Below is a small trained network, with its code and all its weights. Each question gives an input and a class and asks what happens when units are switched off, that is, made to give their printed mean instead of their output.

import numpy as np


def w(rows, s, z=0):
    codes = np.array(rows[::2]) - 128.0
    scale = np.full(codes.shape[1], s)
    scale[-1] = z or s
    return codes * scale


def f(y):
    return y / 2 * (1 + np.tanh(0.7978845608 * (y + 0.044715 * y**3)))


def log_softmax(a):
    a = a - a.max(-1, keepdims=True)
    return a - np.log(np.exp(a).sum(-1, keepdims=True))


def net(x, mask):
    res = np.array(x, float).reshape(1, 6) / 4 @ E
    y = f(res @ A[0][:, :-1].T + A[0][:, -1])
    res = res + np.where(mask, y, B[0][:, -1]) @ B[0][:, :-1]
    return log_softmax(res[-1] @ U[:, :-1].T + U[:, -1])


A, B = {}, {}
E = w([
[70,241,171,95,66,86],'x0',
[166,133,77,217,2,143],'x1',
[224,132,238,150,126,67],'x2',
[151,226,87,197,204,127],'x3',
[155,137,106,97,124,127],'x4',
[115,105,75,144,141,8],'x5',
],0.0071)
A[0] = w([
[156,206,96,180,179,114,254],'n0',
[99,127,144,86,179,112,59],'n1',
[66,85,104,157,149,8,98],'n2',
[65,140,44,107,125,145,94],'n3',
[130,68,123,159,163,144,41],'n4',
[208,129,194,139,140,93,10],'n5',
[68,128,62,116,140,178,39],'n6',
[123,67,110,73,79,66,103],'n7',
[148,121,86,168,58,137,46],'n8',
[106,135,138,62,175,96,55],'n9',
[157,207,115,163,184,147,34],'n10',
[119,140,198,121,115,253,98],'n11',
[190,75,89,137,157,139,91],'n12',
[51,105,82,139,140,163,82],'n13',
[170,134,96,164,64,148,59],'n14',
[156,63,135,156,167,166,147],'n15',
[73,171,158,131,95,94,78],'n16',
[155,58,116,153,171,158,58],'n17',
[95,59,182,80,86,123,73],'n18',
[106,189,149,95,105,104,32],'n19',
[128,115,95,182,72,97,129],'n20',
[89,180,173,102,91,118,92],'n21',
[122,83,148,81,75,125,55],'n22',
[151,196,104,177,194,123,19],'n23',
[102,92,142,77,229,120,74],'n24',
],0.011,0.0062)
B[0] = w([
[98,35,115,97,98,170,254],'n0',
[122,177,171,193,151,185,151],'n1',
[223,142,46,116,206,152,181],'n2',
[207,112,176,181,85,62,186],'n3',
[118,172,108,141,108,135,139],'n4',
[205,141,220,235,30,57,159],'n5',
[188,124,228,189,49,57,171],'n6',
[122,78,85,169,138,158,164],'n7',
[84,180,254,138,231,209,169],'n8',
[116,190,169,159,139,201,157],'n9',
[105,58,89,228,104,154,167],'n10',
[230,125,19,123,235,101,216],'n11',
[69,235,88,120,33,104,168],'n12',
[183,130,192,146,89,74,172],'n13',
[119,184,188,117,203,185,170],'n14',
[93,184,64,91,57,110,184],'n15',
[113,181,67,135,70,131,161],'n16',
[50,221,80,150,60,96,161],'n17',
[97,62,110,209,126,165,168],'n18',
[103,190,76,188,73,127,148],'n19',
[134,179,164,102,219,206,184],'n20',
[105,182,47,127,61,120,171],'n21',
[103,64,124,251,101,163,149],'n22',
[104,54,130,189,84,165,165],'n23',
[124,177,191,157,161,209,191],'n24',
],0.0084,0.0093)
U = w([
[97,175,188,137,169,177,108],'0',
[75,187,82,128,77,96,99],'1',
[185,111,198,156,89,49,107],'2',
[124,115,126,109,130,130,249],'3',
[87,45,109,153,119,157,99],'4',
[190,131,66,124,184,117,120],'5',
[74,80,156,5,141,84,141],'6',
[70,109,162,92,157,58,85],'7',
],0.015,0.02)

Each question gives the input, the list of numbers given to net, and the class t.
The units are the neurons (one row each of A and B). Each row of codes is followed by its name. A weight is (code - 128) times the scale printed after its matrix; where a second scale follows, it is the last column's (A, B and U).
mask holds one flag per neuron, in row order. A switched-off neuron (its flag False) gives its mean, the last column of its row in B, instead of its output. The means were averaged over made-up inputs and are rounded, as every weight is.
A unit's drop is (log p(t) with every unit on - log p(t) with that unit switched off) / (log p(t) with every unit on - log p(t) with every unit switched off).
The circuit of an input: a set's keep is (log p(t) with only the set's units on - log p(t) with every unit switched off) / (log p(t) with every unit on - log p(t) with every unit switched off). Starting from the 12 units with the biggest drops (on a tie, the unit counted first), units are removed one at a time, each time the one whose removal leaves the highest keep (on an exact tie, the one counted first), for as long as the keep stays at least 0.8.
units of the circuit, in order: the units of the circuit, biggest drop first
unit that matters most: the unit with the biggest drop
top k neurons: the k neurons with the biggest drops, biggest first
input [-5,2,5,1,0,0], class 1: units of the circuit, in order	n12, n15, n17
input [-3,-4,0,-8,0,5], class 4: units of the circuit, in order	n18
input [1,7,5,-8,4,-6], class 4: top 3 neurons	n22, n18, n24
input [5,-4,-2,8,7,5], class 4: units of the circuit, in order	n0, n23
input [5,5,-3,5,4,0], class 0: units of the circuit, in order	n8, n20
input [-4,6,-8,8,5,7], class 2: top 2 neurons	n3, n6
input [-7,5,6,6,8,8], class 3: top 3 neurons	n0, n11, n20
input [-4,6,-2,3,-5,-2], class 0: units of the circuit, in order	n8, n14
input [6,5,1,8,0,-1], class 4: units of the circuit, in order	n0, n10
input [2,6,5,-7,-2,-1], class 4: units of the circuit, in order	n18, n22
input [0,-7,8,1,2,-5], class 2: top 4 neurons	n5, n20, n8, n14
input [7,-3,-8,-1,-2,-1], class 2: units of the circuit, in order	n3, n6
input [-7,-1,5,-5,4,-8], class 5: top 2 neurons	n11, n21
input [-8,-1,-2,8,5,-6], class 1: units of the circuit, in order	n12, n17
input [7,8,3,2,4,-4], class 0: units of the circuit, in order	n8
input [7,-5,2,7,4,-4], class 1: units of the circuit, in order	n21, n19
input [-1,8,1,-7,-8,4], class 0: units of the circuit, in order	n8, n20
input [-8,-1,-7,-1,-4,-3], class 1: top 3 neurons	n17, n15, n12
input [1,-5,6,8,-2,7], class 4: units of the circuit, in order	n0, n23
input [2,-1,6,7,5,-3], class 4: units of the circuit, in order	n0, n10
input [8,6,5,-1,8,3], class 1: units of the circuit, in order	n21
input [7,-4,1,8,-2,-3], class 4: top 2 neurons	n0, n10
input [7,-3,-8,3,3,7], class 2: top 3 neurons	n3, n6, n13
input [0,5,-7,-3,-7,8], class 5: top 2 neurons	n2, n20
input [-3,-2,4,-4,0,-6], class 5: top 2 neurons	n11, n0
input [-2,4,-4,6,-1,3], class 4: top 4 neurons	n0, n23, n11, n10
input [2,-5,-3,-2,3,6], class 5: top 2 neurons	n2, n8
input [7,-4,0,6,-3,8], class 5: top 4 neurons	n2, n12, n15, n17
input [-3,-1,-7,-6,2,-4], class 2: unit that matters most	n6
